Here is a tiny trained network, its code and every weight. The questions are about switching its units off for an input and a class, where a switched-off unit gives its printed mean instead of its output.

import numpy as np


def w(rows, s, z=0):
    codes = np.array(rows[::2]) - 128.0
    scale = np.full(codes.shape[1], s)
    scale[-1] = z or s
    return codes * scale


def norm(h):
    return h / np.sqrt((h * h).mean(-1, keepdims=True) + 1e-5)


def f(y):
    return y / 2 * (1 + np.tanh(0.7978845608 * (y + 0.044715 * y**3)))


def log_softmax(a):
    a = a - a.max(-1, keepdims=True)
    return a - np.log(np.exp(a).sum(-1, keepdims=True))


def net(x, mask):
    res = np.array(x, float).reshape(1, 5) / 4 @ E
    u = 0
    for l in range(3):
        y = f(norm(res) @ A[l][:, :-1].T + A[l][:, -1])
        res = res + np.where(mask[u : u + 13], y, B[l][:, -1]) @ B[l][:, :-1]
        u += 13
    return log_softmax(norm(res)[-1] @ U[:, :-1].T + U[:, -1])


A, B = {}, {}
E = w([
[166,106,111,144,120,90],'x0',
[175,87,255,56,111,121],'x1',
[59,85,121,89,149,76],'x2',
[138,174,133,118,157,96],'x3',
[187,84,75,65,237,186],'x4',
],0.0071)
A[0] = w([
[125,115,97,162,164,129,140],'L0N0',
[130,127,129,102,70,117,74],'L0N1',
[38,209,161,74,141,217,11],'L0N2',
[119,15,100,152,54,162,38],'L0N3',
[230,70,73,153,94,12,23],'L0N4',
[133,154,136,122,130,83,23],'L0N5',
[205,163,138,182,112,173,50],'L0N6',
[74,54,144,152,186,38,13],'L0N7',
[202,160,131,164,100,157,7],'L0N8',
[66,79,112,95,148,64,45],'L0N9',
[123,7,95,158,50,188,86],'L0N10',
[173,247,131,100,195,1,1],'L0N11',
[108,141,76,137,79,115,121],'L0N12',
],0.0084,0.0033)
B[0] = w([
[128,126,69,145,135,132,232],'L0N0',
[129,121,175,142,101,100,129],'L0N1',
[67,69,161,166,128,223,189],'L0N2',
[71,195,176,100,204,135,168],'L0N3',
[55,20,152,191,104,253,229],'L0N4',
[88,153,182,121,128,141,77],'L0N5',
[112,160,116,31,61,167,241],'L0N6',
[121,142,126,57,62,171,245],'L0N7',
[102,154,127,69,67,179,169],'L0N8',
[149,166,110,70,47,196,254],'L0N9',
[104,230,174,101,214,120,229],'L0N10',
[71,239,193,98,243,143,233],'L0N11',
[100,155,83,176,111,111,244],'L0N12',
],0.018,0.0015)
A[1] = w([
[226,173,154,173,125,136,47],'L1N0',
[2,39,90,21,142,26,73],'L1N1',
[79,35,167,200,126,218,1],'L1N2',
[99,152,179,177,74,68,42],'L1N3',
[133,156,155,143,164,128,37],'L1N4',
[206,71,242,110,120,83,39],'L1N5',
[136,165,159,147,176,130,11],'L1N6',
[166,145,136,141,116,136,83],'L1N7',
[98,117,138,118,150,83,35],'L1N8',
[230,59,89,87,186,94,26],'L1N9',
[96,146,177,179,71,71,37],'L1N10',
[141,148,154,168,50,39,73],'L1N11',
[214,145,157,191,127,150,98],'L1N12',
],0.0096,0.0027)
B[1] = w([
[70,156,150,159,72,156,115],'L1N0',
[189,242,134,169,76,183,164],'L1N1',
[173,75,198,225,146,224,221],'L1N2',
[132,54,73,44,216,194,202],'L1N3',
[127,157,100,94,164,137,117],'L1N4',
[211,174,137,240,100,5,254],'L1N5',
[124,161,105,79,169,134,123],'L1N6',
[84,142,113,112,114,122,112],'L1N7',
[158,186,83,131,156,169,96],'L1N8',
[80,24,80,33,208,192,199],'L1N9',
[135,67,71,42,220,190,201],'L1N10',
[142,22,44,57,211,190,192],'L1N11',
[135,185,109,119,113,145,119],'L1N12',
],0.013,0.0032)
A[2] = w([
[76,64,116,64,133,107,43],'L2N0',
[132,173,138,144,96,76,163],'L2N1',
[82,82,120,137,81,86,114],'L2N2',
[122,107,169,199,111,157,64],'L2N3',
[79,182,183,124,199,105,4],'L2N4',
[171,118,147,180,130,49,87],'L2N5',
[121,140,81,138,124,88,111],'L2N6',
[150,164,104,80,4,134,38],'L2N7',
[147,128,64,221,116,18,122],'L2N8',
[128,139,112,168,135,174,155],'L2N9',
[86,114,93,167,130,128,132],'L2N10',
[148,104,138,160,150,159,24],'L2N11',
[142,117,189,98,132,138,112],'L2N12',
],0.015,0.0021)
B[2] = w([
[172,101,77,160,184,151,191],'L2N0',
[149,66,121,111,183,123,158],'L2N1',
[146,139,110,110,189,146,124],'L2N2',
[77,59,187,144,126,112,184],'L2N3',
[164,203,151,181,202,108,189],'L2N4',
[143,108,112,109,74,43,168],'L2N5',
[132,117,171,109,100,101,151],'L2N6',
[115,182,105,53,46,211,253],'L2N7',
[216,98,146,102,93,2,196],'L2N8',
[97,118,162,162,104,79,199],'L2N9',
[164,126,181,118,101,98,180],'L2N10',
[64,99,131,128,116,137,167],'L2N11',
[69,154,84,190,92,80,187],'L2N12',
],0.021,0.006)
U = w([
[152,61,60,105,185,175,254],'0',
[123,192,118,53,14,190,20],'1',
[195,97,144,118,69,2,101],'2',
[121,229,171,159,191,108,5],'3',
[63,70,198,182,90,151,223],'4',
],0.014,0.00087)

Each question gives the input, the list of numbers given to net, and the class t.
The units are the neurons (one row each of A and B). Each row of codes is followed by its name. A weight is (code - 128) times the scale printed after its matrix; where a second scale follows, it is the last column's (A, B and U).
mask holds one flag per neuron, layer by layer. A switched-off neuron (its flag False) gives its mean, the last column of its row in B, instead of its output. The means were averaged over made-up inputs and are rounded, as every weight is.
A unit's drop is (log p(t) with every unit on - log p(t) with that unit switched off) / (log p(t) with every unit on - log p(t) with every unit switched off).
The circuit of an input: a set's keep is (log p(t) with only the set's units on - log p(t) with every unit switched off) / (log p(t) with every unit on - log p(t) with every unit switched off). Starting from the 12 units with the biggest drops (on a tie, the unit counted first), units are removed one at a time, each time the one whose removal leaves the highest keep (on an exact tie, the one counted first), for as long as the keep stays at least 0.8.
circuit, biggest first: the units of the circuit, biggest drop first
top k neurons: the k neurons with the biggest drops, biggest first
top k neurons in layer l: the k neurons of layer l with the biggest drops, biggest first
input [2,8,-8,-2,7], class 1: circuit, biggest first : [L0N6, L1N11, L2N8]
input [-1,-2,-3,7,-5], class 3: circuit, biggest first : [L0N11]
input [6,-2,6,-6,5], class 1: top 4 neurons : [L0N7, L0N9, L0N11, L1N1]
input [-6,-1,2,-6,1], class 3: top 2 neurons : [L0N10, L0N3]
input [-8,8,-4,-7,-5], class 2: top 3 neurons : [L1N5, L0N4, L0N12]
input [1,-3,3,-2,-3], class 0: circuit, biggest first : [L1N5, L2N0]
input [3,2,-6,-1,5], class 1: top 3 neurons : [L0N6, L0N8, L2N7]
input [7,-7,4,3,3], class 2: top 4 neurons : [L2N8, L0N2, L0N0, L0N12]
input [1,2,-3,-8,-7], class 3: circuit, biggest first : [L0N10, L2N4]
input [-6,8,-7,-2,4], class 2: top 2 neurons in layer 2 : [L2N5, L2N1]
input [3,2,8,-3,7], class 1: top 3 neurons : [L1N1, L0N7, L0N9]
input [5,-4,-2,-2,4], class 4: top 2 neurons : [L0N4, L1N5]
input [-1,-8,7,-1,7], class 2: top 2 neurons in layer 0 : [L0N6, L0N0]
input [5,-2,-7,-8,1], class 3: top 3 neurons : [L0N10, L0N3, L2N4]
input [-6,-4,-4,8,-1], class 3: top neuron : [L0N11]
input [-2,-2,6,1,-6], class 0: top 2 neurons : [L1N11, L0N6]
input [-6,-5,-7,-8,-8], class 0: top 4 neurons : [L1N3, L0N4, L0N9, L1N10]
input [7,-4,6,2,3], class 4: top 2 neurons : [L0N4, L1N2]
input [8,3,-6,-3,-7], class 4: top 2 neurons in layer 0 : [L0N4, L0N8]
input [-4,-1,1,0,-2], class 4: circuit, biggest first : [L0N2]
input [2,-6,-1,0,-5], class 2: top 3 neurons in layer 2 : [L2N8, L2N10, L2N6]
input [-5,4,-3,1,-4], class 4: top 2 neurons in layer 0 : [L0N2, L0N12]
input [2,3,-1,-5,-5], class 0: top 3 neurons in layer 1 : [L1N3, L1N10, L1N11]
input [4,-6,6,7,6], class 3: top 2 neurons in layer 0 : [L0N11, L0N6]
